Here is a tiny trained network, its code and every weight. The questions are about switching its units off for an input and a target symbol, where a switched-off unit gives its printed mean instead of its output.

import numpy as np


def w(rows, s, z=0):
    codes = np.array(rows[::2]) - 128.0
    scale = np.full(codes.shape[1], s)
    scale[-1] = z or s
    return codes * scale


def f(y):
    return np.maximum(y, 0)


def softmax(a):
    e = np.exp(a - a.max(-1, keepdims=True))
    return e / e.sum(-1, keepdims=True)


def log_softmax(a):
    a = a - a.max(-1, keepdims=True)
    return a - np.log(np.exp(a).sum(-1, keepdims=True))


def net(x, mask):
    ids = ['ΓΨαεμστ'.index(c) for c in x.split()]
    T = len(ids)
    res = E[ids] + P[:T]
    u = 0
    for l in range(3):
        q, k, v = (res @ M[l].T for M in (Q, K, V))
        z = softmax(np.where(np.tri(T) > 0, q @ k.T / 2**0.5, -1e9)) @ v
        res = res + np.where(mask[u], z, O[l][:, -1]) @ O[l][:, :-1]
        u += 1
        y = f(res @ A[l][:, :-1].T + A[l][:, -1])
        res = res + np.where(mask[u : u + 8], y, B[l][:, -1]) @ B[l][:, :-1]
        u += 8
    return log_softmax(res[-1] @ U[:, :-1].T + U[:, -1])


Q, K, V, O, A, B = {}, {}, {}, {}, {}, {}
E = w([
[221,85,149,97,147,152,182,177,119,109,186],'Γ',
[96,11,206,76,78,152,114,209,113,175,132],'Ψ',
[243,148,73,108,218,77,124,165,136,47,66],'α',
[101,18,141,184,183,181,149,218,156,58,160],'ε',
[92,153,104,157,250,180,121,100,153,190,149],'μ',
[103,43,146,139,116,211,222,125,145,153,24],'σ',
[192,148,142,128,109,218,111,63,194,225,117],'τ',
],0.011)
P = w([
[146,159,114,125,98,149,209,191,114,111,122],'0',
[14,123,90,84,151,75,95,156,189,172,54],'1',
[103,125,238,72,197,161,102,93,69,88,146],'2',
[152,132,44,161,129,198,188,127,132,146,149],'3',
[111,45,58,119,149,99,36,50,202,139,82],'4',
[100,90,172,59,202,180,105,1,46,68,141],'5',
],0.0097)
Q[0] = w([
[127,153,194,149,80,149,117,129,2,44,172],'L0H0',
[119,250,100,223,52,93,177,120,53,138,125],'L0H0',
],0.0061)
K[0] = w([
[71,3,71,116,86,123,150,229,178,127,88],'L0H0',
[93,199,63,103,83,9,130,233,153,192,78],'L0H0',
],0.005)
V[0] = w([
[140,254,237,66,32,151,109,92,50,184,199],'L0H0',
[94,214,117,200,140,157,74,46,193,191,124],'L0H0',
],0.0045)
O[0] = w([
[195,86,215,167,254,143,133,139,223,169,102,32],'L0H0',
[143,175,112,9,86,147,93,120,196,93,140,4],'L0H0',
],0.0087,0.0037)
A[0] = w([
[121,148,157,147,123,92,119,95,135,104,156,53],'L0N0',
[121,77,97,115,76,91,135,46,134,175,55,251],'L0N1',
[112,98,127,119,166,128,186,112,28,34,118,169],'L0N2',
[138,189,99,97,143,175,199,103,84,101,139,151],'L0N3',
[122,165,84,128,84,8,171,151,158,87,129,154],'L0N4',
[144,40,46,145,150,201,149,95,124,115,162,154],'L0N5',
[192,68,141,151,51,124,137,210,139,151,241,107],'L0N6',
[119,77,129,184,129,255,98,140,122,161,137,200],'L0N7',
],0.0054,0.0017)
B[0] = w([
[105,147,46,126,145,153,183,152,132,158,142,128],'L0N0',
[139,165,99,173,68,197,63,60,241,124,136,186],'L0N1',
[99,72,169,158,112,120,148,114,6,107,153,254],'L0N2',
[121,243,120,167,233,161,123,149,29,188,131,186],'L0N3',
[114,56,41,66,38,145,137,168,37,62,119,150],'L0N4',
[195,253,134,145,81,152,153,49,164,133,150,238],'L0N5',
[136,30,87,136,183,196,135,107,198,45,168,178],'L0N6',
[203,117,153,91,92,214,192,82,70,134,165,236],'L0N7',
],0.0052,0.0062)
Q[1] = w([
[254,132,179,191,148,226,139,93,100,117,145],'L1H0',
[122,181,159,89,173,163,150,141,6,154,202],'L1H0',
],0.006)
K[1] = w([
[142,104,118,81,160,181,85,12,123,170,180],'L1H0',
[142,147,42,178,113,193,187,1,157,138,109],'L1H0',
],0.0056)
V[1] = w([
[132,223,46,80,196,112,93,88,137,182,114],'L1H0',
[135,88,116,174,195,42,99,206,121,101,253],'L1H0',
],0.005)
O[1] = w([
[112,161,144,175,254,134,149,162,143,186,185,4],'L1H0',
[122,123,115,154,159,78,83,61,5,173,188,15],'L1H0',
],0.0088,0.003)
A[1] = w([
[131,143,31,111,93,131,200,129,87,72,48,203],'L1N0',
[101,94,76,134,111,171,148,223,161,146,160,162],'L1N1',
[33,132,41,144,64,126,84,65,128,63,175,129],'L1N2',
[66,118,161,15,242,118,118,107,152,68,133,233],'L1N3',
[171,104,111,128,97,160,122,129,231,133,104,101],'L1N4',
[64,178,122,247,129,148,166,112,66,143,98,209],'L1N5',
[91,67,206,5,124,128,110,60,105,67,117,156],'L1N6',
[82,131,117,224,142,193,149,138,140,73,253,250],'L1N7',
],0.005,0.0024)
B[1] = w([
[187,82,139,177,92,202,79,179,62,113,156,253],'L1N0',
[164,141,37,128,155,154,199,229,195,107,112,174],'L1N1',
[193,219,118,110,1,84,109,173,172,41,202,201],'L1N2',
[127,38,190,155,241,218,30,91,33,91,36,180],'L1N3',
[166,152,232,140,79,84,94,159,133,117,110,191],'L1N4',
[138,165,140,181,106,81,72,156,57,162,102,209],'L1N5',
[106,101,88,13,146,149,111,135,67,87,83,219],'L1N6',
[204,217,122,91,135,149,99,99,151,191,185,241],'L1N7',
],0.006,0.0073)
Q[2] = w([
[241,46,59,97,90,208,60,130,138,109,121],'L2H0',
[146,134,152,175,182,216,202,253,97,191,148],'L2H0',
],0.0052)
K[2] = w([
[191,160,252,100,164,253,31,28,93,139,143],'L2H0',
[151,197,125,109,111,117,82,75,210,198,193],'L2H0',
],0.0041)
V[2] = w([
[150,180,40,190,203,123,67,158,57,65,182],'L2H0',
[83,4,63,60,254,119,34,212,102,114,31],'L2H0',
],0.0031)
O[2] = w([
[101,20,120,66,110,248,198,64,96,196,221,251],'L2H0',
[140,202,85,74,115,200,216,97,3,151,106,55],'L2H0',
],0.007,0.0029)
A[2] = w([
[101,91,213,64,140,94,46,99,97,124,150,112],'L2N0',
[234,128,168,231,119,79,190,160,119,82,221,192],'L2N1',
[136,119,51,117,74,122,73,186,209,85,212,133],'L2N2',
[132,191,88,96,36,136,183,126,56,131,170,127],'L2N3',
[162,208,68,101,100,91,169,205,253,105,166,128],'L2N4',
[130,122,68,40,84,183,120,90,91,32,144,89],'L2N5',
[135,15,117,165,100,102,111,143,152,204,97,252],'L2N6',
[135,108,209,87,224,110,55,114,121,82,77,162],'L2N7',
],0.0048,0.0031)
B[2] = w([
[131,246,110,196,149,2,108,111,157,118,202,162],'L2N0',
[140,129,124,110,129,85,64,107,130,130,101,210],'L2N1',
[129,107,136,248,153,121,236,22,114,89,81,187],'L2N2',
[63,191,69,63,52,74,105,161,192,168,104,228],'L2N3',
[178,139,104,87,170,40,175,91,64,133,44,168],'L2N4',
[51,107,61,89,130,121,161,135,168,140,99,252],'L2N5',
[165,131,177,187,141,188,77,72,79,168,187,166],'L2N6',
[181,133,147,168,24,141,176,171,151,100,211,182],'L2N7',
],0.007,0.011)
U = w([
[115,160,81,112,144,151,244,153,185,223,168,186],'Γ',
[122,36,131,47,183,234,182,152,176,89,81,112],'Ψ',
[161,134,154,131,184,48,254,56,75,85,68,167],'α',
[127,127,113,181,95,86,184,76,186,76,189,1],'ε',
[129,214,120,50,111,59,14,210,128,163,108,144],'μ',
[166,68,172,179,163,134,38,44,84,160,161,163],'σ',
[167,158,175,169,88,149,85,248,217,92,166,132],'τ',
],0.0047,0.0029)

Each question gives the input, a string of symbols that net reads in full, and the target symbol t.
The units are the heads (2 rows each of Q, K, V and O) and the neurons (one row each of A and B). Each row of codes is followed by its name. A weight is (code - 128) times the scale printed after its matrix; where a second scale follows, it is the last column's (O, A, B and U).
mask holds one flag per unit, layer by layer, with each layer's heads first. A switched-off unit (its flag False) gives its mean, the last column of its rows in O or B, instead of its output. The means were averaged over made-up inputs and are rounded, as every weight is.
A unit's drop is (log p(t) with every unit on - log p(t) with that unit switched off) / (log p(t) with every unit on - log p(t) with every unit switched off).
The circuit of an input: a set's keep is (log p(t) with only the set's units on - log p(t) with every unit switched off) / (log p(t) with every unit on - log p(t) with every unit switched off). Starting from the 12 units with the biggest drops (on a tie, the unit counted first), units are removed one at a time, each time the one whose removal leaves the highest keep (on an exact tie, the one counted first), for as long as the keep stays at least 0.8.
units of the circuit, in order: the units of the circuit, biggest drop first
top k neurons: the k neurons with the biggest drops, biggest first
k most important neurons of layer l: the k neurons of layer l with the biggest drops, biggest first
input ε Γ Ψ α σ μ, target Ψ: top neuron => L0N1
input σ μ Ψ, target Ψ: units of the circuit, in order => L0N5, L1H0, L1N6, L1N5
input Γ α ε ε, target ε: units of the circuit, in order => L2N2, L1N2, L0H0, L1H0
input α ε τ ε Γ, target τ: units of the circuit, in order => L0H0, L2H0, L1H0
input α ε Γ Γ ε Ψ, target μ: units of the circuit, in order => L1N6, L2N0, L2N2
input μ ε μ μ ε, target Ψ: units of the circuit, in order => L0H0, L2H0, L1N3, L1N5
input Ψ Γ ε Ψ Ψ, target ε: 2 most important neurons of layer 1 => L1N2, L1N3
input Γ σ Γ μ ε, target σ: units of the circuit, in order => L0H0, L2N6, L1H0
input τ Γ σ ε, target α: top 3 neurons => L2N4, L2N2, L1N1
input σ Γ ε ε τ, target ε: 2 most important neurons of layer 0 => L0N1, L0N3
input Γ τ Ψ Γ τ, target μ: top 2 neurons => L1N3, L2N3
input Ψ σ σ σ, target τ: top 2 neurons => L1N0, L1N4
input μ τ ε τ μ Γ, target τ: top 2 neurons => L2N7, L1N3
input μ Ψ σ α μ, target α: most important neuron of layer 1 => L1N2
input ε Γ ε, target μ: top 2 neurons => L1N6, L2N3
input τ α α Γ Ψ, target Γ: top 3 neurons => L1N3, L0N1, L0N5
input α α α τ Γ μ, target τ: top 2 neurons => L2N7, L1N3
input α ε σ σ μ, target α: top 3 neurons => L2N2, L2N4, L1N2
input Γ Γ Γ Ψ α, target σ: top 2 neurons => L2N3, L2N6
input ε α ε Ψ τ, target ε: top 3 neurons => L2N2, L1N2, L0N1
input Γ τ ε σ σ, target ε: top 4 neurons => L1N2, L0N1, L2N2, L1N7
input μ Γ μ Ψ Γ, target Ψ: 2 most important neurons of layer 2 => L2N0, L2N3
input Γ τ σ ε τ, target α: most important neuron of layer 1 => L1N3
